[[  0  -2  -2  -3  -3  -2  -2]
 [-13  15  17 -32   6   9  14]
 [ -4   1   1   0   1   1   1]
 [ -3   7   9 -31  -2   2   6]
 [-31  27  26  11  28  28  27]
 [ 28 -30 -29 -17 -32 -32 -31]]
->
[[-31 -32 -32 -17 -29 -30  28]
 [ 27  28  28  11  26  27 -31]
 [  6   2  -2 -31   9   7  -3]
 [  1   1   1   0   1   1  -4]
 [ 14   9   6 -32  17  15 -13]
 [ -2  -2  -3  -3  -2  -2   0]]

[[-21 -18   1  -4   6  -7  -9 -11  -1   2   0  -5  -5  13  -7]
 [-27 -21 -23 -30  21 -19 -21 -25  14 -24  -5 -22   4   0 -25]
 [ 19   5  13  17 -21   9  -6  12 -16  12 -10  19   4 -23  13]
 [ -4  -9 -11  -4  18  -9  -4   2  21  -7 -10 -19  -8  20   5]
 [ -6 -15  -7 -26  -8 -10 -24 -17  -3  -9 -29   0   0 -17  -4]]
->
[[ -4 -17   0   0 -29  -9  -3 -17 -24 -10  -8 -26  -7 -15  -6]
 [  5  20  -8 -19 -10  -7  21   2  -4  -9  18  -4 -11  -9  -4]
 [ 13 -23   4  19 -10  12 -16  12  -6   9 -21  17  13   5  19]
 [-25   0   4 -22  -5 -24  14 -25 -21 -19  21 -30 -23 -21 -27]
 [ -7  13  -5  -5   0   2  -1 -11  -9  -7   6  -4   1 -18 -21]]

[[  0   4 -25  11   2   5]
 [ -8   0   6   0  -1  -4]
 [-11  -2  15  -9  -2  -3]]
->
[[ -3  -2  -9  15  -2 -11]
 [ -4  -1   0   6   0  -8]
 [  5   2  11 -25   4   0]]

[[  8  18 -25]
 [-23   3  36]
 [  7  30  35]
 [ 12   4 -21]
 [-18  -2  25]
 [  2  17  -5]
 [-12  -2   0]
 [-19   1  28]
 [-17 -19  28]
 [  9  13 -33]
 [-13 -20  21]]
->
[[ 21 -20 -13]
 [-33  13   9]
 [ 28 -19 -17]
 [ 28   1 -19]
 [  0  -2 -12]
 [ -5  17   2]
 [ 25  -2 -18]
 [-21   4  12]
 [ 35  30   7]
 [ 36   3 -23]
 [-25  18   8]]

[[-30 -25 -28  20  17  -6   9  28]
 [ 11  -9 -21 -26   9  -9  31   4]]
->
[[  4  31  -9   9 -26 -21  -9  11]
 [ 28   9  -6  17  20 -28 -25 -30]]

[[  3 -21 -14  12 -14]
 [  0  25   5  17  -7]
 [ 15  17  -8  14 -12]
 [ -2 -11 -13  -2   5]
 [-21  -4  13 -12  11]
 [  2   5 -10   8  -8]
 [ 24  20  -1   9  -9]]
->
[[ -9   9  -1  20  24]
 [ -8   8 -10   5   2]
 [ 11 -12  13  -4 -21]
 [  5  -2 -13 -11  -2]
 [-12  14  -8  17  15]
 [ -7  17   5  25   0]
 [-14  12 -14 -21   3]]

[[ 35 -35 -28 -34 -20  18  23]
 [  2  27  -8  19 -13 -21 -32]
 [-29  -5  -8 -26  -5  13 -26]
 [-16 -17  -9 -27 -11 -34 -27]
 [-25  28  27   9 -25  24 -24]
 [ 30 -27 -23  22  19  11   2]
 [-29 -30  -1  -2   3 -19  13]
 [  2  -7 -30   3   5 -15 -35]
 [-19 -21  32 -11  14  27 -11]]
->
[[-11  27  14 -11  32 -21 -19]
 [-35 -15   5   3 -30  -7   2]
 [ 13 -19   3  -2  -1 -30 -29]
 [  2  11  19  22 -23 -27  30]
 [-24  24 -25   9  27  28 -25]
 [-27 -34 -11 -27  -9 -17 -16]
 [-26  13  -5 -26  -8  -5 -29]
 [-32 -21 -13  19  -8  27   2]
 [ 23  18 -20 -34 -28 -35  35]]
